Below is a small trained network, with its code and all its weights. Each question gives an input and a class and asks what happens when units are switched off, that is, made to give their printed mean instead of their output.

import numpy as np


def w(rows, s, z=0):
    codes = np.array(rows[::2]) - 128.0
    scale = np.full(codes.shape[1], s)
    scale[-1] = z or s
    return codes * scale


def f(y):
    return y / 2 * (1 + np.tanh(0.7978845608 * (y + 0.044715 * y**3)))


def log_softmax(a):
    a = a - a.max(-1, keepdims=True)
    return a - np.log(np.exp(a).sum(-1, keepdims=True))


def net(x, mask):
    res = np.array(x, float).reshape(1, 7) / 4 @ E
    y = f(res @ A[0][:, :-1].T + A[0][:, -1])
    res = res + np.where(mask, y, B[0][:, -1]) @ B[0][:, :-1]
    return log_softmax(res[-1] @ U[:, :-1].T + U[:, -1])


A, B = {}, {}
E = w([
[45,106,98,112,189,110,191,87,178,182],'x0',
[133,128,121,109,113,229,152,74,119,44],'x1',
[83,130,98,170,52,95,121,136,254,71],'x2',
[122,63,59,213,174,156,154,134,117,203],'x3',
[70,207,52,58,73,109,98,94,144,173],'x4',
[51,38,8,78,171,165,152,92,62,39],'x5',
[144,164,118,94,39,79,62,168,111,76],'x6',
],0.0074)
A[0] = w([
[122,188,56,135,53,149,107,121,159,188,150],'N1',
[109,151,123,61,88,75,110,134,87,125,133],'N2',
[140,133,163,122,165,133,95,143,128,133,142],'N3',
[100,122,104,87,101,120,133,122,119,141,3],'N4',
[154,154,146,86,203,200,129,108,38,142,174],'N5',
[208,149,236,162,90,130,109,154,110,140,181],'N6',
[132,180,129,67,81,60,81,143,82,90,143],'N7',
[155,71,76,168,105,112,88,160,66,89,198],'N8',
[151,149,140,166,145,68,102,154,135,251,182],'N9',
[97,148,146,100,147,126,160,115,127,198,145],'N10',
],0.021,0.0032)
B[0] = w([
[165,183,176,183,40,135,135,119,81,171,216],'N1',
[126,152,109,181,45,175,150,83,176,118,210],'N2',
[109,137,69,137,62,178,123,115,108,119,156],'N3',
[221,146,193,134,109,119,94,171,70,146,160],'N4',
[158,82,51,72,217,112,107,144,67,63,238],'N5',
[140,205,171,190,2,125,111,115,106,216,249],'N6',
[150,166,164,198,82,125,135,156,91,240,247],'N7',
[196,129,78,75,184,126,115,123,13,82,210],'N8',
[184,83,37,50,209,150,134,120,14,42,244],'N9',
[191,126,76,128,126,120,116,146,49,67,188],'N10',
],0.0086,0.02)
U = w([
[17,58,213,121,167,99,178,112,255,126,4],'0',
[143,101,97,81,149,101,134,140,79,92,251],'1',
[137,164,160,170,34,115,144,130,110,184,149],'2',
],0.007,0.0023)

Each question gives the input, the list of numbers given to net, and the class t.
The units are the neurons (one row each of A and B). Each row of codes is followed by its name. A weight is (code - 128) times the scale printed after its matrix; where a second scale follows, it is the last column's (A, B and U).
mask holds one flag per neuron, in row order. A switched-off neuron (its flag False) gives its mean, the last column of its row in B, instead of its output. The means were averaged over made-up inputs and are rounded, as every weight is.
A unit's drop is (log p(t) with every unit on - log p(t) with that unit switched off) / (log p(t) with every unit on - log p(t) with every unit switched off).
The circuit of an input: a set's keep is (log p(t) with only the set's units on - log p(t) with every unit switched off) / (log p(t) with every unit on - log p(t) with every unit switched off). Starting from all 10 units, units are removed one at a time, each time the one whose removal leaves the highest keep (on an exact tie, the one counted first), for as long as the keep stays at least 0.8.
circuit, biggest first: the units of the circuit, biggest drop first
most important unit: the unit with the biggest drop
k most important neurons: the k neurons with the biggest drops, biggest first
drop of u: that unit's drop, to one decimal
input [-1,-4,-1,-5,-2,5,6], class 2: most important unit -> N7
input [0,1,3,5,7,-4,-3], class 1: 2 most important neurons -> N9, N6
input [5,8,-5,-5,4,4,7], class 2: 3 most important neurons -> N7, N9, N2
input [1,-1,7,2,3,-4,-8], class 1: 3 most important neurons -> N9, N6, N7
input [-8,5,-6,-7,5,3,-1], class 2: 2 most important neurons -> N7, N9
input [4,-5,-2,-7,-7,8,6], class 2: 4 most important neurons -> N9, N7, N5, N2
input [-1,-6,8,8,-5,-6,5], class 1: 3 most important neurons -> N9, N7, N2
input [3,2,2,8,7,6,-2], class 2: 2 most important neurons -> N9, N5
input [4,2,3,-7,3,7,-2], class 2: 2 most important neurons -> N9, N5
input [-3,-1,-2,-1,2,5,4], class 2: 3 most important neurons -> N9, N7, N2
input [3,-4,3,7,6,-1,-3], class 1: drop of N9 -> 0.9
input [5,-1,4,8,4,-4,3], class 1: drop of N9 -> 1.6
input [5,2,8,0,-5,-5,-8], class 1: drop of N6 -> 0.4
input [3,-5,-7,-6,-5,-7,-3], class 1: circuit, biggest first -> N9
input [-6,-8,-8,-8,2,5,3], class 2: drop of N7 -> 0.1
